Group and class of each row:
[3, -11, 14, -17, 17, -7, -5, 7, 5, -4, -7, 3, 3, 6, -3, 3, 0, -1, 3, -18, -6, -6, -16, 2, 9, 7, -31, 1, 2, 2, -38, 8, 0, -3, 2, -3, -9]
<89>.K
[0, 5, 7, 8, -1, -5, 9, 4, -9, -5, 2, 8, 1, 19, -2, -20, 3, -24, 0, -2, 7, -12, 9, 7, 1, 0, -18, 1, 5, -1, -43, 6, -20, 2, -5, 3, -5]
<89>.P
[9, -8, 13, -4, 19, -7, 14, 7, 11, 9, 4, -2, 2, -11, -3, -4, -2, -1, 3, -24, -9, -6, 8, -7, 1, -8, -6, 6, -6, 2, 3, 7, -5, -9, 0, -11, -8]
<94>.T
[0, -10, -10, -5, 2, 5, -22, -7, 1, 8, 4, -4, 2, -6, 1, 20, 3, 11, -1, 2, -8, 4, -5, 0, -1, 1, 11, 1, -6, 0, 18, 2, 8, -4, 4, -2, -3]
<96>.N
[5, -4, -2, -13, 10, -2, 12, 2, 16, 7, 9, -3, 7, -15, -4, -1, -4, 14, 2, -13, -10, -1, 8, -12, -1, -8, 14, 8, -5, 0, 31, 1, 5, 2, 1, -10, 1]
<94>.S
[0, 7, 2, 31, 9, -3, 30, 5, 21, 1, -5, -7, 7, -6, -1, -12, -5, 1, 6, -18, 3, 3, 8, 1, 5, -8, 34, -4, -10, -12, 28, -20, -8, 5, 0, -8, 10]
<94>.S
[-3, 7, 12, 1, -4, 0, 0, 4, -9, -11, 8, 5, -3, 12, -3, -7, 1, -12, 0, 1, 5, -2, -9, 7, 1, 8, -21, -5, -1, 0, -40, 0, -4, 1, 0, 4, -4]
<89>.K
[0, -2, 4, -10, 4, -1, -6, 2, 1, 1, 2, 3, 4, 4, -2, -2, 1, 0, -1, -2, 0, -7, 1, -1, 3, 0, -7, 0, 1, 2, -22, 1, -3, -2, 0, 1, 0]
<89>.K
[3, 3, -7, -22, -4, 3, 3, 1, 5, 4, 13, 0, 1, -9, 2, -3, -2, 12, -2, 1, -9, -5, 15, -10, -7, -6, 8, 10, -2, 10, 29, 0, 8, 1, 0, 4, 4]
<96>.B
[3, 6, 0, 16, -9, 3, 11, -6, 4, 3, -1, -5, -6, -6, 2, 4, -5, 10, -3, 11, 2, 12, 4, -4, -2, -5, 23, -1, -3, 0, 43, -1, 5, 5, 5, 2, 1]
<96>.B
[-2, 24, 9, 4, -1, 2, 14, 14, -3, -9, 0, 9, 6, 18, -2, -29, 6, -24, -5, -6, 11, -15, 10, 0, 3, -3, -11, -3, 7, -7, -47, -15, -23, 1, -5, 5, 15]
<89>.P
[7, -11, 18, -3, 22, -12, 24, 0, 22, 6, -5, -7, 4, -19, -3, -1, -1, 12, 2, -24, -9, 1, 0, -8, 2, -5, -4, 2, -3, 4, 19, 5, 9, 5, 1, -8, -9]
<94>.S
[4, -4, 13, -28, 11, -6, 4, 12, 3, -4, 5, 8, 7, 9, -5, -12, 7, -16, 1, -16, -6, -16, -1, 4, 1, 3, -34, 5, 5, 4, -47, 10, -11, -1, 1, -4, -2]
<89>.P
[2, -4, 23, -30, -8, -4, 14, 3, -2, -11, 1, -3, -20, -15, -4, 7, -10, 16, -2, 8, 0, 4, -9, -13, -3, 4, -31, -1, 6, 13, 9, 3, 21, 0, -1, 8, -4]
<91>.J
[5, -2, 2, 9, 2, 0, -3, -7, 5, 9, 7, -7, -1, -8, -1, 8, -3, 14, 2, -1, -4, -1, 4, -6, -2, -6, 17, 4, -8, 3, 29, 3, 8, 2, 4, -2, -6]
<96>.B
[2, 3, 8, -40, -2, -2, -2, 7, 0, -7, 8, 5, 1, -8, -2, -2, 5, 8, -1, 7, -8, -7, -3, -9, -2, 1, -26, 9, 7, 11, -14, 0, 10, 1, -2, 4, 4]
<91>.M
[6, -19, 2, -10, 14, -7, 21, 3, 28, 1, 0, -7, 1, -24, 8, 5, -2, 10, 4, -21, -9, 10, -5, -8, 2, 0, 4, 3, -6, -3, 40, -2, 10, 4, 0, -13, -9]
<94>.S
[1, 3, 8, -23, -10, -1, 11, 4, -2, -9, 0, 0, -6, -14, 1, 3, -4, 11, -1, 8, 2, 4, -6, -12, -1, 7, -21, 1, 4, 11, 7, -1, 16, 3, -2, 5, 0]
<91>.J
[1, -3, -2, 19, 6, -2, 20, -2, 13, -2, -6, -4, 0, -12, 3, -7, -3, -6, 0, -7, 7, 6, 3, -2, 0, -4, 16, -5, -5, -8, 23, -6, -5, 3, 2, -9, 1]
<94>.T
[1, -1, 3, -8, -1, -3, 4, 8, -8, -9, -5, 5, 3, 9, 1, -8, 4, -17, -1, 1, 9, -4, -2, 10, 3, 6, -24, 0, 4, -2, -34, 3, -11, -5, -4, 0, -2]
<89>.P
[2, -6, -6, -1, 1, 1, -4, -3, 4, 5, 4, 0, -3, -6, -1, 5, -2, 6, 0, 2, -3, 3, 6, -1, -1, -4, 10, 5, -1, 2, 21, 4, 2, 2, 2, -2, -2]
<96>.B
[5, -19, -8, -21, 1, 1, -17, -6, 4, 7, 5, -7, -7, -19, 3, 24, -1, 21, 2, 5, -16, 6, -5, -5, -2, 1, 1, 4, -2, 8, 41, 7, 21, 1, 4, -3, -13]
<96>.N
[3, -8, 6, -19, 2, -1, -8, 3, -5, -1, 5, -2, -1, 0, 1, -2, 0, -4, -1, -5, -6, -8, -1, -1, -1, 0, -23, 6, 4, 8, -17, 14, 1, -2, -1, 1, -6]
<89>.K
[0, 7, 9, 1, 10, 1, 3, 7, -1, -5, -7, 7, 2, 8, -3, -9, 1, -3, -1, -2, 5, -5, 0, -4, 0, 3, -5, -2, 2, -1, -22, -6, -6, -1, 0, 0, 8]
<89>.K
